cols: H Q F X
suzut: [169 133 159 175]
ras: [127 145 118 129]
bimod: [157 175  60 123]
puned: [173 150 190 171]
mavod: [135 145 133 138]
Mel: [124 137 141 125]
Lorol: [137 139 131 131]
sipo: [173 170 178 157]
Kadug: [137 139 164 168]
down: [133 145 175 150 145]  Q
down: [171 138]  X
down: [145 175 150]  Q
down: [141 131 178 164]  F
down: [145 137 139 170 139]  Q

cols: C D W L A
muv: [120 100 135 184 105]
Nitu: [145  59 149 161 103]
vufum: [120 100 135 175 132]
down: [149 135]  W
down: [161 175]  L
down: [184 161]  L

cols: Z S B U J G P
memu: [124 147 149 125  68 141 168]
Zal: [135 145 116 134 151 122 118]
fipet: [127 126 127 118 125 115 138]
mil: [125  97 134 116 109  62 120]
down: [ 68 151]  J
down: [134 118 116]  U
down: [149 116 127]  B

cols: Y K V R
zore: [183 179 130 162]
guvit: [157  52 161 122]
kepe: [149  87 160  98]
Liv: [169  58 164 106]
tuz: [185 109 151  71]
rinen: [183 179 130  85]
sota: [121  66  91 172]
down: [ 98 106]  R
down: [162 122  98]  R
down: [169 185 183]  Y
down: [161 160 164 151 130  91]  V
down: [109 179  66]  K
down: [179  66]  K
down: [ 52  87  58 109 179  66]  K

cols: T E M N
punin: [193 125  47 119]
ruka: [119 126 105 142]
Rem: [147 128 111  99]
down: [142  99]  N
down: [126 128]  E

cols: suvin Dotev lesaz Tibi kodun Laruf kome kemeg zan soku
Fina: [ 59 139  83 121 175 169 192 129  92 117]
dufur: [143 124 105 135 126 145  65 124 105 115]
Fozi: [143 124 105 135 126 145  65 124 105  77]
asked: [ 59 139  83 121 175 169 192 129  92 117]  Fina
down: [ 83 105]  lesaz
down: [ 59 143]  suvin
down: [129 124]  kemeg
down: [192  65]  kome
asked: [143 124 105 135 126 145  65 124 105  77]  Fozi

cols: lus vol kekab Zib lasus dese
Sanuf: [ 76 154  77 183 184 197]
duvis: [185  66  78 172  84  85]
ges: [ 62 161  67 182 193 197]
voso: [ 73  68 186 122  70  72]
sitam: [129 199  71  88  72  67]
riku: [140  71  76 183 187 177]
vus: [ 65  85 186  90  60  72]
kive: [ 73  68 186 122 188 188]
kasem: [192  85 186  90  60  72]
zafa: [191  73  55 106 157 154]
Ratig: [129 199  71  88 115 105]
down: [ 72  67 177  72]  dese
down: [ 73 192 191]  lus

cols: momi Toda Lasi Begug sumu dud Piru zapu
lizi: [141 203 151 187  52  59 145 204]
pefu: [107 196  74 127  51 175  67 196]
gozu: [107 196  74 127  51  74 147  68]
down: [145  67]  Piru
down: [187 127]  Begug
down: [196  68]  zapu
down: [74 74]  Lasi
down: [127 127]  Begug

cols: Nevo mibo nugov Limer Suro ditob fiki
reve: [ 81 121 123  84 196 193  68]
mumo: [179  62 178 169  91 115 183]
vikag: [188 193  70  79  94 187  89]
gugu: [ 86 106 142 151 180 179 120]
mubi: [108  95  91  68  65 138 155]
lif: [130  73 141  70  79 143 137]
Ved: [135 115 166 185  87  97 166]
down: [ 91  94 180  65  79  87]  Suro
down: [ 68 183  89 120 155 137]  fiki
down: [ 91  94 180  65  79]  Suro
down: [ 62 193 106  95  73]  mibo
down: [ 79 151  68]  Limer
down: [179 188  86 108 130]  Nevo

cols: res gusi neta Fekez Gav kur Zud kod
Pobif: [180 110  60 144  71 165  85 155]
Mer: [ 70 199 106  88 119 103  70  76]
Valog: [196 128  85  98  77 128  91 129]
delub: [ 75 160 100  92  74  85  92 129]
down: [ 71 119]  Gav
down: [88 98 92]  Fekez

cols: madef Goder Lebus Sol
Zupev: [122 143  98 147]
vab: [130 140 108 174]
Susa: [104 131 119  60]
laru: [147 124 128 146]
kuve: [121 137 107 125]
tokez: [176 105 150 115]
Tobon: [112 132 119  89]
Kinu: [157 115 140 130]
sel: [117 128 128 106]
gika: [124 144 101 172]
nulo: [166 124 121 168]
Kalo: [150 114 145 124]
down: [146 125 115  89 130 106 172 168 124]  Sol
down: [144 124 114]  Goder
down: [130 104 147 121 176 112 157 117 124 166]  madef
down: [ 60 146 125 115  89]  Sol
down: [130 104]  madef

cols: zonov nizi lanav dom fala
dimol: [134 146 135 138  63]
vuni: [112  97 134 102  99]
Kopi: [116 118 127 112  97]
pufo: [123 137 142 138  67]
lir: [137 153 106 151  71]
gevas: [112 123 139 133  90]
down: [137 153]  nizi
down: [135 134 127]  lanav
down: [102 112 138 151]  dom
down: [63 99 97]  fala
down: [99 97 67 71 90]  fala
down: [112 116 123]  zonov
down: [138 102 112 138 151]  dom

cols: sekob gomog Nev zad dudog
teve: [148  70  82  90  78]
Buzof: [192 109 200 136 118]
Lumi: [ 86 113  88 199 160]
Monut: [192  87 186 153 116]
down: [136 199 153]  zad
down: [ 82 200]  Nev
down: [113  87]  gomog

cols: napab Nube piba Suvid
Vamas: [155 157 177 107]
mibe: [ 79 113 115 132]
lutu: [151 142 106 126]
pup: [151 142 106  92]
nub: [151 142 106  84]
nivu: [151 190 182  87]
Ganim: [ 68 128 111 117]
down: [151 151 151 151  68]  napab
down: [ 79 151]  napab
down: [ 79 151 151]  napab
down: [126  92  84  87]  Suvid

cols: kaz Rora Nado Fabup vobo kek Mamik kika pab
gokam: [120 124 129 126 129 106 137 123 133]
sos: [137 112 101 134 127  86 132  95 159]
kufa: [ 69 142 173  93 196 163 157 132 118]
zil: [188 125  97 151  64 123  92 148 113]
sevis: [142 136 138 125 122 147 124 149 108]
Tatul: [143 124 105 132 108 118 124 119 136]
misup: [143 133 126 125 142 121 141 116 130]
tato: [118 131 133 123 132 140 135 129 126]
lebob: [170 119  95 154  84 111 110 116 143]
down: [112 142]  Rora
down: [137 132 157]  Mamik

cols: noso ret bufa Netev vufo Suf Tufor
kiber: [146 174  86 114 147 118 147]
zoses: [170 104 138 152 118 149 153]
depod: [146 174 188 114 147 118 147]
Zak: [ 78 123 124 142 123  83 152]
luf: [126 110 167  66 178  52  90]
zus: [175 109  86 150  90 167 137]
down: [147 123 178  90]  vufo
down: [ 52 167]  Suf
down: [ 83  52 167]  Suf
down: [146 170 146  78]  noso
down: [188 124]  bufa
down: [153 147]  Tufor

cols: romot gel dad fiper Duk sir vepor zukat
nane: [131 113 109 129 128  91 185 113]
nezed: [131 100 140 126 154 154 118 193]
fef: [117  61 189 108 125 120 147 124]
pip: [131 163 140 126 154 154 118 193]
big: [115  95 149 115 131 132 133 144]
Fonun: [115  95 149 112 131 132 133 144]
dak: [163 210  71 140 140 107 127 146]
down: [131 117 131 115 115 163]  romot
down: [140 189 140 149]  dad
down: [ 91 154 120]  sir
down: [131 115]  romot

cols: Zozaz bilar vegov Latov Komud
Sepa: [100  45 150 168 116]
zepim: [125 176  45 168 126]
dono: [125 176  45 133 126]
down: [168 168]  Latov
down: [116 126]  Komud
down: [168 133]  Latov

cols: tez Fitol fafo seto zut
Navi: [186 139 117 127 147]
Soko: [132 111 132 126 145]
Guvut: [186 139 117 125 138]
down: [126 125]  seto
down: [132 186]  tez

cols: Ful Nizis zonap piriz Bero sonim zatik Bazan
nuga: [171 149  94  91  66  90 166  66]
vosu: [126 103 174 134 147 153  60 138]
dek: [ 96 145 142  91  80  95 117 170]
did: [101 100  54 139 167 132 173  58]
down: [147  80]  Bero
down: [153  95 132]  sonim

cols: Sim zoz dol Gat Nata Fep niz gof salo
lup: [201 140 125 133 124  76 103 149 116]
tuzi: [153 136  75 148 139 178 120 132 101]
nodeg: [129 107 116 144 130 138 136 146  47]
down: [132 146]  gof
down: [120 136]  niz

cols: bom vudu Kapup Sis Gif
kol: [127 182 123 194  96]
nisu: [130 194 127  91 102]
finuv: [130 194 127 201 102]
down: [182 194]  vudu
down: [127 127]  Kapup
down: [ 91 201]  Sis
down: [130 130]  bom
down: [123 127]  Kapup

cols: selig guva feso kat
gev: [101 124 141 127]
lur: [195 140 110 129]
bozu: [ 63 147  72 128]
dig: [206 186 135 137]
Gekin: [156  95 162 125]
down: [147 186]  guva
down: [135 162]  feso

cols: Vipe zot pata kigi roki duv
tubu: [ 78  43  60  78 163  79]
mib: [172  54  80 129 139 117]
Mok: [ 86  79 143 101 146  79]
tib: [165  94 125 179  86 138]
Fug: [134 193 116  71 134 113]
down: [ 86 134]  roki
down: [117  79 138 113]  duv
down: [ 60  80 143]  pata
down: [163 139 146]  roki
down: [139 146  86 134]  roki
down: [ 78 172  86 165]  Vipe

cols: gebal faziv Kavug Godo duful
tob: [ 66 201 189 105 176]
Bas: [148 104 136  99 148]
vot: [154  62 108 181 151]
bofu: [145 168 139 118 138]
down: [176 148 151]  duful
down: [104  62]  faziv
down: [108 139]  Kavug
down: [105  99]  Godo

cols: lek bodog difu Noki Duka Nadab suse
Gosa: [ 87  87 149 103 171 107  58]
digit: [103  73 124 100 140 115  72]
pumi: [111  76 121 107 149  97  64]
Pila: [115 116 130 120 173 110  89]
repuv: [118 108  96  98 138 117  65]
Moza: [106  96 147 110 140  95  72]
muso: [ 93 109 121 116 148 127  66]
fufa: [115 116 130 120 173 110  87]
govo: [ 90 118 134  94 174 108  63]
down: [140 149 173 138 140]  Duka
down: [130  96]  difu
down: [149 124 121 130  96]  difu
down: [ 95 127]  Nadab
down: [124 121 130]  difu
down: [ 96 109 116]  bodog

cols: samo leru direp pinod
nini: [146 127  87 153]
mov: [126 112 111 124]
gad: [76 81 86 88]
Bibe: [174  93 151  63]
Salib: [119 123 104  95]
bedal: [138 126  75 156]
folu: [133 126 118 137]
nal: [173 111 152  97]
geti: [212 180 207 198]
kugu: [98 69 57 84]
bonud: [106 122 145 113]
down: [127 112]  leru
down: [126  76 174 119 138 133 173]  samo
down: [ 86 151 104  75 118 152 207]  direp

